Below is a small trained network, with its code and all its weights. Each question gives an input and a target symbol and asks what happens when units are switched off, that is, made to give their printed mean instead of their output.

import numpy as np


def w(rows, s, z=0):
    codes = np.array(rows[::2]) - 128.0
    scale = np.full(codes.shape[1], s)
    scale[-1] = z or s
    return codes * scale


def norm(h):
    return h / np.sqrt((h * h).mean(-1, keepdims=True) + 1e-5)


def f(y):
    return np.maximum(y, 0)


def softmax(a):
    e = np.exp(a - a.max(-1, keepdims=True))
    return e / e.sum(-1, keepdims=True)


def log_softmax(a):
    a = a - a.max(-1, keepdims=True)
    return a - np.log(np.exp(a).sum(-1, keepdims=True))


def net(x, mask):
    ids = ['αβγδεζηλ'.index(c) for c in x.split()]
    T = len(ids)
    res = E[ids] + P[:T]
    u = 0
    for l in range(2):
        r = norm(res)
        for j in range(3):
            rows = slice(2 * j, 2 * j + 2)
            q, k, v = (r @ M[l][rows].T for M in (Q, K, V))
            z = softmax(np.where(np.tri(T) > 0, q @ k.T / 2**0.5, -1e9)) @ v
            o = O[l][rows]
            res = res + np.where(mask[u + j], z, o[:, -1]) @ o[:, :-1]
        u += 3
        y = f(norm(res) @ A[l][:, :-1].T + A[l][:, -1])
        res = res + np.where(mask[u : u + 8], y, B[l][:, -1]) @ B[l][:, :-1]
        u += 8
    return log_softmax(norm(res)[-1] @ U[:, :-1].T + U[:, -1])


Q, K, V, O, A, B = {}, {}, {}, {}, {}, {}
E = w([
[143,130,52,168,159],'α',
[111,166,73,102,66],'β',
[31,161,138,186,125],'γ',
[176,177,178,107,136],'δ',
[142,88,156,153,35],'ε',
[119,50,126,97,130],'ζ',
[76,159,77,219,162],'η',
[54,223,3,87,142],'λ',
],0.0044)
P = w([
[113,130,151,151,181],'0',
[136,128,140,194,218],'1',
[110,125,135,168,196],'2',
[97,132,134,140,157],'3',
[84,134,133,124,137],'4',
[72,127,128,110,121],'5',
[51,124,121,95,105],'6',
[44,117,114,84,97],'7',
[35,114,106,71,93],'8',
[21,104,104,69,81],'9',
[7,103,96,67,79],'10',
],0.0013)
Q[0] = w([
[129,70,85,196,36],'0.h1',
[138,128,20,187,154],'0.h1',
[254,224,214,154,213],'0.h2',
[20,47,46,103,13],'0.h2',
[131,180,129,130,73],'0.h3',
[99,140,98,190,206],'0.h3',
],0.0052)
K[0] = w([
[244,154,253,111,139],'0.h1',
[134,192,83,134,245],'0.h1',
[17,38,10,172,85],'0.h2',
[243,200,242,81,168],'0.h2',
[121,188,137,162,80],'0.h3',
[43,97,54,165,68],'0.h3',
],0.0054)
V[0] = w([
[46,41,43,191,66],'0.h1',
[130,127,127,128,126],'0.h1',
[131,94,111,221,78],'0.h2',
[190,161,204,117,142],'0.h2',
[216,217,252,76,179],'0.h3',
[122,55,170,35,204],'0.h3',
],0.0024)
O[0] = w([
[134,123,59,203,62,237],'0.h1',
[127,127,128,129,128,128],'0.h1',
[94,83,159,108,123,136],'0.h2',
[197,180,135,176,135,139],'0.h2',
[4,76,79,93,131,5],'0.h3',
[119,127,141,81,27,125],'0.h3',
],0.0033,0.0018)
A[0] = w([
[126,90,119,129,195,47],'0.n1',
[140,146,114,153,200,83],'0.n2',
[73,97,92,154,135,197],'0.n3',
[150,87,94,165,190,40],'0.n4',
[114,153,101,95,79,163],'0.n5',
[169,147,94,200,131,106],'0.n6',
[174,91,107,129,160,207],'0.n7',
[2,135,146,81,129,2],'0.n8',
],0.0047,0.00091)
B[0] = w([
[184,201,116,62,176,154],'0.n1',
[132,89,135,87,26,194],'0.n2',
[120,159,201,72,141,242],'0.n3',
[124,252,102,20,51,197],'0.n4',
[144,78,101,149,233,208],'0.n5',
[92,115,82,35,45,252],'0.n6',
[42,140,55,102,52,205],'0.n7',
[254,55,70,235,129,179],'0.n8',
],0.0028,0.002)
Q[1] = w([
[153,1,145,126,138],'1.h1',
[140,17,144,155,141],'1.h1',
[184,93,167,79,66],'1.h2',
[105,139,129,196,231],'1.h2',
[135,186,152,153,100],'1.h3',
[113,201,139,136,158],'1.h3',
],0.0093)
K[1] = w([
[4,96,109,124,51],'1.h1',
[17,127,119,139,85],'1.h1',
[255,159,195,109,187],'1.h2',
[6,118,124,121,81],'1.h2',
[86,88,98,171,73],'1.h3',
[64,148,95,129,121],'1.h3',
],0.0087)
V[1] = w([
[110,216,214,73,170],'1.h1',
[128,161,219,34,126],'1.h1',
[148,70,43,197,97],'1.h2',
[158,153,160,93,94],'1.h2',
[95,253,153,58,139],'1.h3',
[7,84,95,37,88],'1.h3',
],0.0025)
O[1] = w([
[248,168,131,64,132,75],'1.h1',
[209,184,94,44,85,130],'1.h1',
[124,5,201,113,83,154],'1.h2',
[182,183,112,138,171,166],'1.h2',
[90,58,174,199,61,101],'1.h3',
[108,107,206,161,233,252],'1.h3',
],0.0026,0.0017)
A[1] = w([
[92,156,65,137,112,118],'1.n1',
[87,209,115,110,196,71],'1.n2',
[79,40,166,5,193,82],'1.n3',
[140,117,255,220,145,83],'1.n4',
[79,29,70,174,120,85],'1.n5',
[192,208,186,188,138,190],'1.n6',
[150,69,199,196,161,247],'1.n7',
[88,136,121,18,133,168],'1.n8',
],0.0038,0.0013)
B[1] = w([
[144,98,144,147,107,210],'1.n1',
[162,98,170,139,131,159],'1.n2',
[107,2,120,124,146,201],'1.n3',
[123,145,163,87,178,172],'1.n4',
[194,150,143,123,137,253],'1.n5',
[130,113,81,74,142,174],'1.n6',
[114,175,135,84,116,208],'1.n7',
[93,147,148,114,161,206],'1.n8',
],0.0065,0.0028)
U = w([
[180,191,117,26,210,116],'α',
[65,144,49,65,41,48],'β',
[238,101,79,190,93,111],'γ',
[70,143,138,235,88,193],'δ',
[65,189,198,145,206,189],'ε',
[102,143,59,190,222,160],'ζ',
[149,137,255,96,45,4],'η',
[82,19,136,92,169,237],'λ',
],0.0073,0.0021)

Each question gives the input, a string of symbols that net reads in full, and the target symbol t.
The units are the heads (2 rows each of Q, K, V and O) and the neurons (one row each of A and B). Each row of codes is followed by its name. A weight is (code - 128) times the scale printed after its matrix; where a second scale follows, it is the last column's (O, A, B and U).
mask holds one flag per unit, layer by layer, with each layer's heads first. A switched-off unit (its flag False) gives its mean, the last column of its rows in O or B, instead of its output. The means were averaged over made-up inputs and are rounded, as every weight is.
A unit's drop is (log p(t) with every unit on - log p(t) with that unit switched off) / (log p(t) with every unit on - log p(t) with every unit switched off).
The circuit of an input: a set's keep is (log p(t) with only the set's units on - log p(t) with every unit switched off) / (log p(t) with every unit on - log p(t) with every unit switched off). Starting from the 12 units with the biggest drops (on a tie, the unit counted first), units are removed one at a time, each time the one whose removal leaves the highest keep (on an exact tie, the one counted first), for as long as the keep stays at least 0.8.
units of the circuit, in order: the units of the circuit, biggest drop first
top k neurons: the k neurons with the biggest drops, biggest first
k most important neurons of layer l: the k neurons of layer l with the biggest drops, biggest first
which heads matter: for each layer, one digit per head in row order, 1 if its drop is at least 0.15 and else 0, layers parted by /
drop when u is switched off: that unit's drop, to one decimal
input δ β γ ζ α ζ δ δ δ η λ, target ζ: which heads matter : 001 / 000
input ζ δ γ γ α γ ε ζ, target β: which heads matter : 110 / 011
input δ ζ ζ ε α η ε, target β: which heads matter : 111 / 010
input δ ζ ε, target α: units of the circuit, in order : [0.h1; 1.h2; 1.n6]
input δ ε ε ζ α η α, target β: units of the circuit, in order : [0.n6]
input ζ ε ζ α ε δ γ, target α: units of the circuit, in order : [1.h1; 1.n6; 0.h2]
input δ α ζ ζ ζ η, target α: units of the circuit, in order : [1.h1; 0.n7]
input ε η β λ δ η β ζ ζ ζ, target γ: top 3 neurons : [0.n6; 1.n7; 1.n1]
input ζ α γ ε α δ γ ζ, target β: 4 most important neurons of layer 0 : [0.n7; 0.n4; 0.n5; 0.n8]
input ζ η ε ζ γ ζ β β, target γ: top 2 neurons : [0.n5; 1.n5]
input δ ε ζ β α ε, target β: which heads matter : 111 / 011
input ζ ζ α γ ζ α, target β: top 2 neurons : [0.n6; 0.n4]
input ζ ε α ε ε ζ ζ δ ε, target γ: which heads matter : 010 / 010
input ε η ε ζ δ ε, target γ: top 2 neurons : [0.n3; 1.n7]
input α η δ ε, target α: which heads matter : 110 / 010
input δ β ζ γ ζ α η ζ η, target β: which heads matter : 110 / 100
input γ ζ β η α α δ ζ β ζ, target γ: which heads matter : 011 / 010
input β ζ ε ζ δ η, target α: 2 most important neurons of layer 0 : [0.n7; 0.n8]
input δ η ζ, target α: most important neuron of layer 0 : [0.n1]
input ε ε ζ α ε ζ ζ γ η, target δ: most important neuron of layer 0 : [0.n7]
input ζ ε ε ζ ζ η ε ζ α δ η, target β: top 2 neurons : [1.n5; 0.n6]
input ζ ζ λ ζ η γ ζ ζ ζ ζ λ, target ζ: 3 most important neurons of layer 0 : [0.n8; 0.n5; 0.n6]
input α ζ δ γ ζ ζ ζ ε β, target α: drop when 0.n2 is switched off : 0.1
input δ α ζ γ, target α: drop when 0.n6 is switched off : 0.0
input ζ ζ γ ε ζ ζ ε β, target γ: drop when 1.n7 is switched off : 0.2
